Each row has a hidden value; after the row comes its band, the name of the range that the value falls in. Each part has its own.
3; 11; 6; -5; 0; 2; -15; -2; -4; -5; 3; 7; -3; 3; 0; -48; 0; 4; -8; -2; 0; 4 -> <20>
6; -15; 4; 2; 0; 0; 50; 4; 3; -1; 6; 10; -4; 12; 20; -4; 8; 6; 19; 5; -11; -1 -> <23>
-4; -5; -7; 0; 6; 2; 23; -3; -5; -2; -3; 13; -3; -2; 11; -47; -1; 2; 7; 2; -6; -2 -> <24>
2; 13; 2; -3; 3; -7; 18; -1; 4; 6; -6; 8; -3; 17; -7; -15; 3; 5; 29; -10; -8; 10 -> <24>
-3; -9; -7; -14; 7; -9; 63; 3; -32; -14; -13; 14; 3; -2; -2; 42; 7; -4; 5; 14; -3; -3 -> <26>
7; -1; 1; 0; -6; 4; 0; 3; -11; 2; -7; 7; 3; 3; -12; -17; 6; -6; -13; -2; 9; 1 -> <20>
5; 0; 2; 0; 6; -2; -3; -4; -4; 2; 2; -4; -3; -5; -3; 9; 0; 5; 6; 12; -16; 0 -> <24>
1; -1; -3; 23; 1; 1; 38; -1; -38; 5; 12; -2; 0; -7; 2; 18; 6; 14; -8; -2; -4; -2 -> <23>
-2; -10; 1; 10; 5; 5; -13; -10; 1; 3; -3; -8; 2; -8; 26; 34; -1; -5; -15; 20; 8; 3 -> <20>
-12; -18; -1; 11; 1; -3; -7; -9; 4; 2; 9; 3; -2; -2; 3; 11; -1; 4; 10; 2; 1; 6 -> <24>
2; 19; 1; 15; 0; 12; 9; 0; -19; 13; 12; 6; -4; -6; 29; 29; -1; -3; -23; -11; -3; 2 -> <26>
12; -13; 11; 1; 5; 1; 12; 3; 7; -1; 4; -5; -1; -1; -15; 33; -10; -6; 7; -7; 10; 1 -> <24>
14; 35; 7; -12; -5; -7; -21; 10; -7; 3; 0; 11; -7; 23; -15; -1; 4; -18; 0; -25; -6; 0 -> <23>
9; -17; -8; -22; -2; 8; -2; 11; 8; 5; -19; -12; 11; -6; 13; -3; -8; 8; -31; -21; -19; 1 -> <26>

9; -14; 12; 10; -12; -16; -3; -12; -7; -5; -7; 17; 12; 3; 6; -4; 3; -16; 1 -> <85>
-7; 7; -11; 0; -14; 1; 6; 4; 35; 4; 7; -25; 7; 6; 1; 7; 4; 29; -3 -> <76>
-10; 5; -7; -13; 3; 16; 4; -3; 2; -2; -30; -15; 14; -11; 7; -3; 2; 9; -2 -> <77>
12; -1; 14; 9; -7; -11; -2; -11; -20; 8; 2; 11; 13; 6; 6; -4; 1; -26; 3 -> <85>
-10; 2; -6; -15; 2; 12; 6; -4; 8; 4; -22; -13; 15; -9; 6; 3; 4; 16; -2 -> <76>
0; -9; 3; 10; -7; -22; 7; 11; 47; -13; 36; 11; -10; -5; 4; -1; 0; 6; 24 -> <76>
-6; 4; -16; -3; -6; 17; -3; 1; 6; -2; 6; -17; -4; -2; -12; 13; -8; 33; -17 -> <78>
-10; -10; -7; -12; 0; 2; 5; 4; 7; -6; 20; -6; -4; -9; -5; 25; -3; 43; -6 -> <78>
-3; -16; 1; 6; 8; -5; -19; -7; 31; -24; -7; -1; 7; 1; 5; 7; -6; -5; -17 -> <85>
-2; -4; 0; 3; 2; 4; -4; 4; 27; -4; 7; -13; 6; 13; -11; 20; -4; 23; -18 -> <78>
0; 1; 2; -14; 14; 9; 5; 0; -25; -1; -32; 7; 5; -15; 8; -16; 5; -15; 10 -> <77>
2; -14; 13; 5; 7; -13; 1; 8; 35; -7; 8; -2; 6; 16; -8; 25; -1; 14; -7 -> <78>
5; 9; 8; -5; 4; 5; 6; -5; -34; 17; 14; 2; 5; -13; 8; -2; -1; -15; 11 -> <85>
12; -6; 11; 2; 1; -19; 6; 13; -15; 0; -2; 16; -11; 16; -5; 1; 12; -10; 9 -> <77>
-7; 0; 1; -13; 16; 13; -1; 0; 7; 2; 15; -15; 9; -14; 1; 20; -9; 15; -10 -> <85>
5; 1; 4; 13; -2; -15; 1; 8; 45; -6; 30; 3; -4; 0; 2; -2; -2; -3; 15 -> <76>
-6; 10; -15; -2; -16; 0; 4; 2; 26; 11; 5; -28; 6; 13; -2; 10; 7; 36; -7 -> <76>
12; -14; 10; 6; -6; -23; -11; -10; 3; 2; 4; 7; 12; 28; 2; 18; 8; 1; -11 -> <85>
-1; -10; -3; 3; -8; -10; 1; 8; 25; -5; 14; -3; -5; 19; -14; 23; 2; 31; -11 -> <78>
11; 8; -1; 14; -1; -9; -8; 4; 21; -5; 24; 9; -13; 7; -2; -11; -3; -17; 12 -> <76>
